[[2079 4612 3942 2305]
 [6802 4112 4289 5468]
 [8201 9191 5749 4993]] 3942

[[115 171  70 169 219 107]
 [115 171  70 169 219 107]
 [ 31 103 123 166 214 153]] 219

[[856 419 735 227 878]
 [545 426 399 573 470]
 [647 666 949 399 953]] 227

[[2872 4570 3532 7464 6305 5332 4660]
 [7431 3380 5565 1790 1662 4840 8623]
 [8013 3259 4938 4336 5505 3400 8561]] 5332

[[ 741 -557  443  246 -114  127]
 [ 312  153  152  -26  122  176]
 [  35  259   58  232  169   25]] -114

[[  7  18   6   6   6 -14]
 [-14 -32   4   0   6  10]
 [-12 -24  30  26   8  -1]] 6

[[ 40 144  97 185 141 134 144]
 [ 77 119 104 170 196 175 157]
 [125 168 138 186 136 131 138]] 134
---
128.8,62.7,-121.4,-110.7,-34.4,-136.0,-172.7 -> -172.7, 128.8

-3.8,4.9,14.7,-11.7,16.9 -> 16.9, -3.8

-4.3,-7.4,9.9,-15.5,-5.7 -> -5.7, -4.3

1.0,0.9,0.6,0.1,1.1,0.2,1.9
0.6,1.1,0.5,0.5,1.1,0.7,1.0
-0.2,-2.1,0.7,1.6,0.8,-0.3,2.4
-> 1.9, -0.2

-9.14,-15.42,-14.11,-21.03,-10.91
-19.47,16.15,-7.79,-14.89,-7.22
-20.76,-11.61,14.30,-15.71,-15.60
-> -10.91, -20.76

5.6,-11.7,11.9,-0.5 -> -0.5, 5.6

-128.841,-50.591,-1.785,1.859,81.615,83.549,80.843
21.652,-54.276,103.908,28.621,179.145,81.283,-16.564
62.582,21.287,44.461,-66.317,-26.641,-84.308,37.848
-> 80.843, 62.582

0.08,0.07,0.17,-0.04,0.10,-0.11 -> -0.11, 0.08

-1.6,1.1,0.6,-1.2,0.1,-1.3,0.6 -> 0.6, -1.6
---
[[-1.328 -1.165  0.718  0.045]
 [-0.228  1.575  0.690  1.469]] gives 0.045, -0.228

[ 0.447 -1.213  1.089 -1.750 -0.898] gives -0.898, 0.447

[ 10.30 -12.20  -8.80 -10.45] gives -10.45, 10.30

[ 0.03  0.17 -0.04 -0.12 -0.01] gives -0.01, 0.03

[[-2.09 -0.60 -1.03 -1.20]
 [ 2.11  1.39 -1.61 -0.41]
 [ 1.17 -1.42  1.00  1.05]] gives -1.20, 1.17

[[ -2.7  19.8 -18.9 -13.9 -20.3 -10.4 -17.3]
 [-22.7  -9.7  -8.7 -14.9  -3.0  -8.2 -12.5]] gives -17.3, -22.7
---
[[ 79 -25  -3 -23 -54]
 [ -2 -10   2  -1  -3]
 [  0  -1   4  20  17]]: -23

[[ 20 -52   4  61  52  46]
 [ 16  -7  16  10 -22  48]
 [-39  47 -26 -17 -15 -35]]: 52

[[ 26  33 -10  76]
 [-35 -34  65  32]
 [-30  11  -5 -44]]: -10

[[-78   7 -20  45  53 -71]
 [  1   3   1  -3  -2   2]
 [-29  28 -13   0  11  34]]: 53

[[ 12 -38  20   0  -2  12  -4]
 [ 11   4  19  62   4 -42  25]
 [ 25  52 -29 -23 -27 -10  32]]: 12

[[  7  20  59   0]
 [-18  26  44 -56]
 [  9 -34   3  37]]: 59

[[-35  -8 -29 -22 -31]
 [ 20 -58  22  12 -36]
 [ -8 -21   1  -1 -28]]: -22

[[-18   9 -16 -64 -11 -21 -17]
 [-21   4 -37  47  -5   8  58]
 [-21   3 -36  51  -3   9  58]]: -21

[[ 25 -47  25  14  29  -5  19]
 [  9  -3 -29   0 -34  21 -48]
 [-19  43 -57 -13 -60 -25 -51]]: -5

[[ 22   3  20  15  22  -2]
 [ 23  12   2  11  12  -7]
 [ 81 -13  73  40  66   7]]: 22
---
19,54,49,76,37
53,54,49,76,57
53,19,96,76,17
: 54

709,-561,74,-32,-139,709
11,-643,-265,-243,-96,11
445,-598,-259,-235,119,445
: -561

5,6,6,5,7
7,5,7,4,7
4,2,2,8,3
: 6

80,63,38,45,59,41
81,82,29,65,45,8
54,29,48,41,57,74
: 63

37,29,6,-35
30,37,29,6
-30,-30,-7,22
: 29

3262,8285,1513,3614,6115,7867,7776
3029,8405,1346,3405,6473,8000,7987
6436,2380,7580,4690,3754,3419,2883
: 8285

7,2,6,6,5
5,7,2,6,2
6,6,4,5,4
: 2
---
array([-722,  460,  505, -169,   29]) value 505
array([167, 155,  22, 209,   9, 245]) value 22
array([ 589, -724,  110,  435,  531]) value 110
array([3653, 8888, 2707, 5538, 7392]) value 2707
array([ 70, 131,  35,  86, 149, 198, 136]) value 35
array([ 28, -38,  12, -30]) value 12
array([1, 4, 0, 9, 5]) value 0
array([-718,  619, -589, -939]) value -589
array([1559, 8321, 2538, 4295]) value 2538
array([418, 946, 403, 201, 780, 912]) value 403
